Small tables with named rows and columns. After each table, cells are looked up by row and column.

pivoro:
         zopapo  ditavo
pid      16.213  29.829
foz      89.636  85.538
dif      61.166  60.971
fivip    63.720  22.772
fanesuv  61.426  56.746

fivip, zopapo -> 63.720
foz, zopapo -> 89.636
foz, ditavo -> 85.538
dif, zopapo -> 61.166
fanesuv, zopapo -> 61.426
dif, ditavo -> 60.971
Row with the largest zopapo: foz

zopo.tsv
	fosagu	lurov	namazom	pem	faz	bukuru
zus	128	68	172	59	136	162
pez	133	124	229	133	149	119
tugifo	152	174	38	143	130	106
lebudof	105	103	200	149	164	117
sabig	102	238	80	127	159	135
tenuba	116	211	151	112	67	126
kezulez	50	143	168	142	64	141

What is the pem of tenuba in zopo? 112
What is the lurov of lebudof in zopo? 103
What is the pem of tugifo in zopo? 143
What is the lurov of kezulez in zopo? 143
What is the faz of pez in zopo? 149
What is the namazom of kezulez in zopo? 168
What is the faz of zus in zopo? 136
What is the namazom of pez in zopo? 229
What is the bukuru of sabig in zopo? 135
Row with the largest faz: lebudof

mifude:
           luf   nabov  risagod  morol
rek      0.372  -0.388    0.119  0.321
das      0.372  -0.388    0.119  0.321
mus      0.372  -0.388    0.119  0.321
dob      0.396  -0.388    0.119  0.350
vur      0.372  -0.164   -0.137  0.321
fikit    0.298  -0.268    0.119  0.303
zitezi   0.372  -0.388    0.160  0.321
narugu   0.369  -0.388    0.119  0.297
kufa     0.372  -0.388    0.119  0.321
kifa     0.372  -0.388    0.190  0.321
dopufib  0.512  -0.388    0.119  0.429
diba     0.372  -0.538    0.258  0.321

What is the risagod of fikit in mifude?
0.119
What is the luf of kifa in mifude?
0.372
What is the nabov of rek in mifude?
-0.388
What is the nabov of fikit in mifude?
-0.268
What is the morol of vur in mifude?
0.321
What is the luf of narugu in mifude?
0.369
What is the risagod of kufa in mifude?
0.119
What is the risagod of mus in mifude?
0.119
What is the morol of narugu in mifude?
0.297
What is the risagod of diba in mifude?
0.258
What is the luf of diba in mifude?
0.372
What is the morol of fikit in mifude?
0.303
What is the nabov of dob in mifude?
-0.388
What is the risagod of das in mifude?
0.119

golo =
fields: gem, memi, sif, lop, bif
petegi: [111, 100, 103, 115, 98]
tinedo: [95, 107, 95, 92, 47]
lorop: [96, 93, 85, 84, 143]
kereper: [69, 72, 103, 40, 145]
pefura: [112, 108, 102, 108, 107]
fakivi: [136, 184, 138, 20, 111]
norur: [68, 115, 97, 116, 121]
nim: [94, 102, 97, 98, 80]
zagu: [99, 82, 103, 119, 95]
mukabe: [148, 142, 98, 192, 54]
fave: [129, 131, 98, 164, 68]
kug: [114, 128, 115, 77, 109]
bot: [91, 97, 99, 77, 115]
sesele: [103, 104, 102, 107, 107]

tinedo, bif: 47
nim, bif: 80
kug, lop: 77
mukabe, memi: 142
norur, gem: 68
zagu, memi: 82
pefura, lop: 108
fakivi, bif: 111
Row with the largest bif: kereper

folido:
columns: tidizud, sivune, tor, kipamok, tem, naniro
gome: [68, 68, 153, 206, 204, 199]
bof: [69, 68, 85, 196, 205, 205]
ditu: [65, 73, 115, 201, 208, 206]
mari: [63, 70, 72, 165, 199, 208]
tad: [69, 62, 67, 82, 67, 140]
lile: [62, 71, 67, 119, 201, 203]
kisis: [89, 191, 200, 206, 206, 208]
guk: [113, 197, 200, 204, 204, 203]
zusa: [61, 60, 77, 189, 203, 205]
popine: [109, 198, 199, 209, 199, 206]

tem of gome: 204
tor of lile: 67
tidizud of guk: 113
kipamok of ditu: 201
tor of gome: 153
tidizud of gome: 68

Table zepas
	roke	degeb	nez	doda	legi	dafa	papepu	novula	kedafig	famokor
rizez	118	77	122	149	114	157	128	75	91	106
pasa	116	91	123	172	143	168	80	105	66	90
par	181	155	91	67	161	177	122	130	158	116
fuvoz	174	77	156	75	166	163	162	108	140	126
gezoru	129	160	80	154	70	146	64	131	107	133
vizom	204	195	158	135	100	118	120	133	102	87
mutasum	80	146	136	97	52	92	53	117	118	122
luk	93	204	145	158	84	185	158	110	183	172
naroda	81	117	47	137	116	235	150	110	126	100
buf	186	58	144	75	121	154	166	120	100	35
biti	136	136	105	148	98	190	72	104	97	157

What is the dafa of biti in zepas?
190
What is the degeb of buf in zepas?
58
What is the dafa of fuvoz in zepas?
163
What is the nez of buf in zepas?
144
What is the kedafig of rizez in zepas?
91
What is the famokor of mutasum in zepas?
122
What is the famokor of gezoru in zepas?
133
What is the nez of pasa in zepas?
123
What is the doda of pasa in zepas?
172
What is the kedafig of fuvoz in zepas?
140
What is the kedafig of mutasum in zepas?
118
What is the roke of par in zepas?
181
What is the legi of rizez in zepas?
114
What is the nez of par in zepas?
91
What is the nez of biti in zepas?
105
What is the kedafig of pasa in zepas?
66
What is the doda of naroda in zepas?
137
What is the degeb of mutasum in zepas?
146
What is the famokor of biti in zepas?
157
What is the papepu of pasa in zepas?
80

Table fidotor
,befe,gem,sase,vizin,fes
zumatat,26,162,89,200,109
sivupu,37,67,173,156,206
namudi,136,123,56,65,95
papume,166,61,142,55,209
mepuso,117,213,137,226,73
tugop,136,143,215,186,167
lim,245,216,100,107,87

lim, gem -> 216
tugop, befe -> 136
lim, sase -> 100
sivupu, sase -> 173
papume, vizin -> 55
sivupu, befe -> 37
zumatat, fes -> 109
mepuso, fes -> 73
tugop, vizin -> 186
zumatat, vizin -> 200
namudi, befe -> 136
namudi, gem -> 123
tugop, sase -> 215
papume, gem -> 61
tugop, fes -> 167
Row with the largest gem: lim

dezun:
cols = gogo, darefe, loz, nafo, nipe, zat, zogude, kanitep
zizoze: [-0.07, 0.03, -0.15, 0.00, 0.08, -0.01, -0.25, -0.24]
vuneleb: [0.01, -0.13, -0.10, -0.32, -0.09, -0.12, -0.09, -0.22]
fop: [-0.62, -0.03, 0.02, 0.79, -0.25, 0.01, -0.06, 0.59]
sonana: [0.11, 0.07, -0.21, -0.24, 0.23, 0.01, -0.31, -0.51]
gedo: [-0.08, -0.15, -0.09, -0.18, -0.17, -0.13, -0.06, -0.09]
gen: [-0.30, -0.24, 0.02, 0.09, -0.38, -0.16, 0.08, 0.31]
renafi: [-0.36, -0.04, -0.05, 0.39, -0.13, -0.03, -0.10, 0.21]

What is the nafo of vuneleb in dezun? -0.32
What is the nafo of gen in dezun? 0.09
What is the zat of gen in dezun? -0.16
What is the zat of renafi in dezun? -0.03
What is the darefe of gen in dezun? -0.24
What is the nipe of sonana in dezun? 0.23
What is the gogo of gedo in dezun? -0.08
What is the kanitep of vuneleb in dezun? -0.22
What is the loz of fop in dezun? 0.02
What is the loz of gen in dezun? 0.02
What is the kanitep of sonana in dezun? -0.51
What is the kanitep of renafi in dezun? 0.21
What is the loz of zizoze in dezun? -0.15
What is the nafo of renafi in dezun? 0.39
What is the loz of renafi in dezun? -0.05
What is the zogude of sonana in dezun? -0.31
What is the gogo of zizoze in dezun? -0.07
What is the gogo of gen in dezun? -0.30
What is the zogude of fop in dezun? -0.06
Which row has the largest nafo? fop

